Below is a small trained network, with its code and all its weights. Each question gives an input and a class and asks what happens when units are switched off, that is, made to give their printed mean instead of their output.

import numpy as np


def w(rows, s, z=0):
    codes = np.array(rows[::2]) - 128.0
    scale = np.full(codes.shape[1], s)
    scale[-1] = z or s
    return codes * scale


def f(y):
    return np.maximum(y, 0)


def log_softmax(a):
    a = a - a.max(-1, keepdims=True)
    return a - np.log(np.exp(a).sum(-1, keepdims=True))


def net(x, mask):
    res = np.array(x, float).reshape(1, 6) / 4 @ E
    y = f(res @ A[0][:, :-1].T + A[0][:, -1])
    res = res + np.where(mask, y, B[0][:, -1]) @ B[0][:, :-1]
    return log_softmax(res[-1] @ U[:, :-1].T + U[:, -1])


A, B = {}, {}
E = w([
[31,217,57,140],'x0',
[134,126,120,136],'x1',
[128,128,126,130],'x2',
[88,169,203,244],'x3',
[124,129,135,122],'x4',
[22,24,104,158],'x5',
],0.011)
A[0] = w([
[96,48,25,17,204],'N0',
[191,218,206,199,195],'N1',
[157,106,153,63,138],'N2',
[61,208,79,111,181],'N3',
[6,79,139,212,111],'N4',
[241,163,89,46,243],'N5',
[205,38,197,141,255],'N6',
],0.018,0.0079)
B[0] = w([
[136,75,19,90,248],'N0',
[147,159,232,147,222],'N1',
[106,171,114,119,177],'N2',
[187,187,93,198,219],'N3',
[3,126,120,129,226],'N4',
[111,248,88,76,251],'N5',
[47,84,177,17,232],'N6',
],0.031,0.025)
U = w([
[55,184,120,113,253],'0',
[115,17,99,66,57],'1',
[153,129,255,109,109],'2',
[59,26,185,134,127],'3',
[206,193,96,135,120],'4',
[126,46,41,175,76],'5',
[169,169,207,215,91],'6',
],0.012,0.0046)

Each question gives the input, the list of numbers given to net, and the class t.
The units are the neurons (one row each of A and B). Each row of codes is followed by its name. A weight is (code - 128) times the scale printed after its matrix; where a second scale follows, it is the last column's (A, B and U).
mask holds one flag per neuron, in row order. A switched-off neuron (its flag False) gives its mean, the last column of its row in B, instead of its output. The means were averaged over made-up inputs and are rounded, as every weight is.
A unit's drop is (log p(t) with every unit on - log p(t) with that unit switched off) / (log p(t) with every unit on - log p(t) with every unit switched off).
The circuit of an input: a set's keep is (log p(t) with only the set's units on - log p(t) with every unit switched off) / (log p(t) with every unit on - log p(t) with every unit switched off). Starting from all 7 units, units are removed one at a time, each time the one whose removal leaves the highest keep (on an exact tie, the one counted first), for as long as the keep stays at least 0.8.
circuit, biggest first: the units of the circuit, biggest drop first
unit that matters most: the unit with the biggest drop
top k neurons: the k neurons with the biggest drops, biggest first
drop of u: that unit's drop, to one decimal
input [0,6,-7,-5,7,6], class 1: unit that matters most -> N3
input [0,-3,1,4,7,7], class 3: top 2 neurons -> N5; N3
input [1,-4,6,-7,3,2], class 5: circuit, biggest first -> N0; N6
input [-8,2,-1,-5,8,1], class 1: top 2 neurons -> N6; N0
input [5,-4,-5,1,0,-3], class 6: top 2 neurons -> N0; N5
input [-8,6,-5,3,-1,0], class 2: top 2 neurons -> N0; N4
input [-3,-2,-7,0,-2,2], class 1: top 2 neurons -> N5; N1
input [-4,-8,-3,2,8,2], class 3: top 2 neurons -> N5; N0
input [4,-1,0,0,6,8], class 5: top 4 neurons -> N5; N0; N6; N1
input [2,2,-2,-2,1,-5], class 4: top 2 neurons -> N4; N6
input [3,-5,-4,-8,0,3], class 5: top 2 neurons -> N0; N6
input [0,8,-3,1,7,4], class 3: top 2 neurons -> N5; N3
input [-1,7,-8,0,6,3], class 1: top 2 neurons -> N5; N1
input [-5,-1,-6,4,-7,-8], class 2: circuit, biggest first -> N1
input [-8,4,-3,-7,-5,2], class 1: drop of N0 -> 1.1
input [7,4,7,2,-3,-3], class 6: drop of N0 -> 0.1
input [2,-6,-7,4,-1,-1], class 6: drop of N6 -> 0.2
input [1,-6,2,2,3,-7], class 6: drop of N1 -> 0.3
